Here is a tiny trained network, its code and every weight. The questions are about switching its units off for an input and a target symbol, where a switched-off unit gives its printed mean instead of its output.

import numpy as np


def w(rows, s, z=0):
    codes = np.array(rows[::2]) - 128.0
    scale = np.full(codes.shape[1], s)
    scale[-1] = z or s
    return codes * scale


def f(y):
    return np.maximum(y, 0)


def softmax(a):
    e = np.exp(a - a.max(-1, keepdims=True))
    return e / e.sum(-1, keepdims=True)


def log_softmax(a):
    a = a - a.max(-1, keepdims=True)
    return a - np.log(np.exp(a).sum(-1, keepdims=True))


def net(x, mask):
    ids = ['ΔΣΨγεζλπτφω'.index(c) for c in x.split()]
    T = len(ids)
    res = E[ids] + P[:T]
    q, k, v = (res @ M[0].T for M in (Q, K, V))
    z = softmax(np.where(np.tri(T) > 0, q @ k.T / 3**0.5, -1e9)) @ v
    res = res + np.where(mask[0], z, O[0][:, -1]) @ O[0][:, :-1]
    y = f(res @ A[0][:, :-1].T + A[0][:, -1])
    res = res + np.where(mask[1:13], y, B[0][:, -1]) @ B[0][:, :-1]
    return log_softmax(res[-1] @ U[:, :-1].T + U[:, -1])


Q, K, V, O, A, B = {}, {}, {}, {}, {}, {}
E = w([
[12,143,188,175],'Δ',
[187,92,206,164],'Σ',
[104,112,30,146],'Ψ',
[97,124,113,250],'γ',
[139,125,124,119],'ε',
[49,184,245,82],'ζ',
[141,133,113,121],'λ',
[129,129,126,122],'π',
[96,231,198,80],'τ',
[73,151,116,31],'φ',
[119,135,112,124],'ω',
],0.02)
P = w([
[182,33,163,121],'0',
[220,178,69,146],'1',
[141,17,182,123],'2',
[155,229,48,206],'3',
[108,21,198,135],'4',
[93,247,33,227],'5',
[85,24,212,138],'6',
[53,255,15,226],'7',
[67,32,207,144],'8',
],0.0092)
Q[0] = w([
[142,178,92,112],'head 0',
[34,101,186,67],'head 0',
[150,135,147,252],'head 0',
],0.013)
K[0] = w([
[129,83,198,37],'head 0',
[28,157,163,104],'head 0',
[122,82,136,248],'head 0',
],0.013)
V[0] = w([
[202,148,198,249],'head 0',
[128,218,3,100],'head 0',
[134,3,54,221],'head 0',
],0.0054)
O[0] = w([
[213,154,86,234,57],'head 0',
[202,113,87,166,109],'head 0',
[2,165,148,186,3],'head 0',
],0.0081,0.0051)
A[0] = w([
[113,194,106,11,64],'neuron 0',
[15,151,229,115,129],'neuron 1',
[129,73,202,124,62],'neuron 2',
[141,222,124,132,80],'neuron 3',
[39,37,100,129,120],'neuron 4',
[207,75,152,47,170],'neuron 5',
[76,42,97,196,95],'neuron 6',
[101,182,101,188,186],'neuron 7',
[171,199,183,117,254],'neuron 8',
[166,94,197,86,159],'neuron 9',
[167,114,61,129,136],'neuron 10',
[48,42,140,78,125],'neuron 11',
],0.011,0.0076)
B[0] = w([
[96,88,113,172,251],'neuron 0',
[148,189,115,152,227],'neuron 1',
[247,146,237,79,165],'neuron 2',
[180,58,142,19,157],'neuron 3',
[113,41,166,151,185],'neuron 4',
[142,184,105,121,248],'neuron 5',
[130,116,208,145,162],'neuron 6',
[137,135,86,111,180],'neuron 7',
[76,104,91,200,224],'neuron 8',
[178,137,80,150,218],'neuron 9',
[167,171,118,165,150],'neuron 10',
[109,113,131,44,226],'neuron 11',
],0.012,0.013)
U = w([
[138,188,67,161,223],'Δ',
[92,120,82,148,179],'Σ',
[64,113,128,123,180],'Ψ',
[161,199,164,80,13],'γ',
[130,121,151,111,34],'ε',
[137,118,149,116,47],'ζ',
[190,101,180,128,47],'λ',
[152,9,145,127,2],'π',
[178,89,138,40,105],'τ',
[105,155,201,99,134],'φ',
[100,116,170,157,44],'ω',
],0.012,0.0041)

Each question gives the input, a string of symbols that net reads in full, and the target symbol t.
The units are the heads (3 rows each of Q, K, V and O) and the neurons (one row each of A and B). Each row of codes is followed by its name. A weight is (code - 128) times the scale printed after its matrix; where a second scale follows, it is the last column's (O, A, B and U).
mask holds one flag per unit, heads first, then neurons. A switched-off unit (its flag False) gives its mean, the last column of its rows in O or B, instead of its output. The means were averaged over made-up inputs and are rounded, as every weight is.
A unit's drop is (log p(t) with every unit on - log p(t) with that unit switched off) / (log p(t) with every unit on - log p(t) with every unit switched off).
The circuit of an input: a set's keep is (log p(t) with only the set's units on - log p(t) with every unit switched off) / (log p(t) with every unit on - log p(t) with every unit switched off). Starting from the 12 units with the biggest drops (on a tie, the unit counted first), units are removed one at a time, each time the one whose removal leaves the highest keep (on an exact tie, the one counted first), for as long as the keep stays at least 0.8.
circuit, biggest first: the units of the circuit, biggest drop first
unit that matters most: the unit with the biggest drop
top k neurons: the k neurons with the biggest drops, biggest first
drop of u: that unit's drop, to one decimal
input φ Δ τ φ ζ τ γ, target ω: top 2 neurons => [neuron 6; neuron 4]
input φ Ψ τ ε ζ φ ω, target τ: top 2 neurons => [neuron 0; neuron 8]
input τ φ τ Σ Σ φ φ φ λ, target τ: circuit, biggest first => [head 0; neuron 0]
input Σ φ ε, target τ: circuit, biggest first => [neuron 0; neuron 8]
input ω φ π τ π, target Δ: circuit, biggest first => [head 0; neuron 5; neuron 11]
input ε Δ ω φ φ τ ω φ π, target τ: unit that matters most => neuron 1
input φ φ τ Ψ φ τ τ φ Ψ, target π: top 3 neurons => [neuron 4; neuron 1; neuron 5]
input φ γ τ φ φ φ ε, target τ: top 3 neurons => [neuron 0; neuron 1; neuron 8]
input τ ω ω ζ, target Δ: top 3 neurons => [neuron 8; neuron 4; neuron 11]
input Σ ε Δ ω φ Σ Ψ, target π: top 4 neurons => [neuron 4; neuron 5; neuron 1; neuron 6]
input Σ φ τ τ ζ λ τ Ψ Σ, target λ: top 2 neurons => [neuron 2; neuron 0]
input τ τ τ τ λ τ ζ τ ε, target Δ: top 2 neurons => [neuron 5; neuron 11]
input φ φ τ φ π τ, target Σ: drop of neuron 8 => 0.5
input τ τ φ φ, target Σ: drop of neuron 9 => 0.0
input π ω ζ, target γ: drop of neuron 2 => 0.6
input φ Σ Δ, target φ: top neuron => [neuron 1]
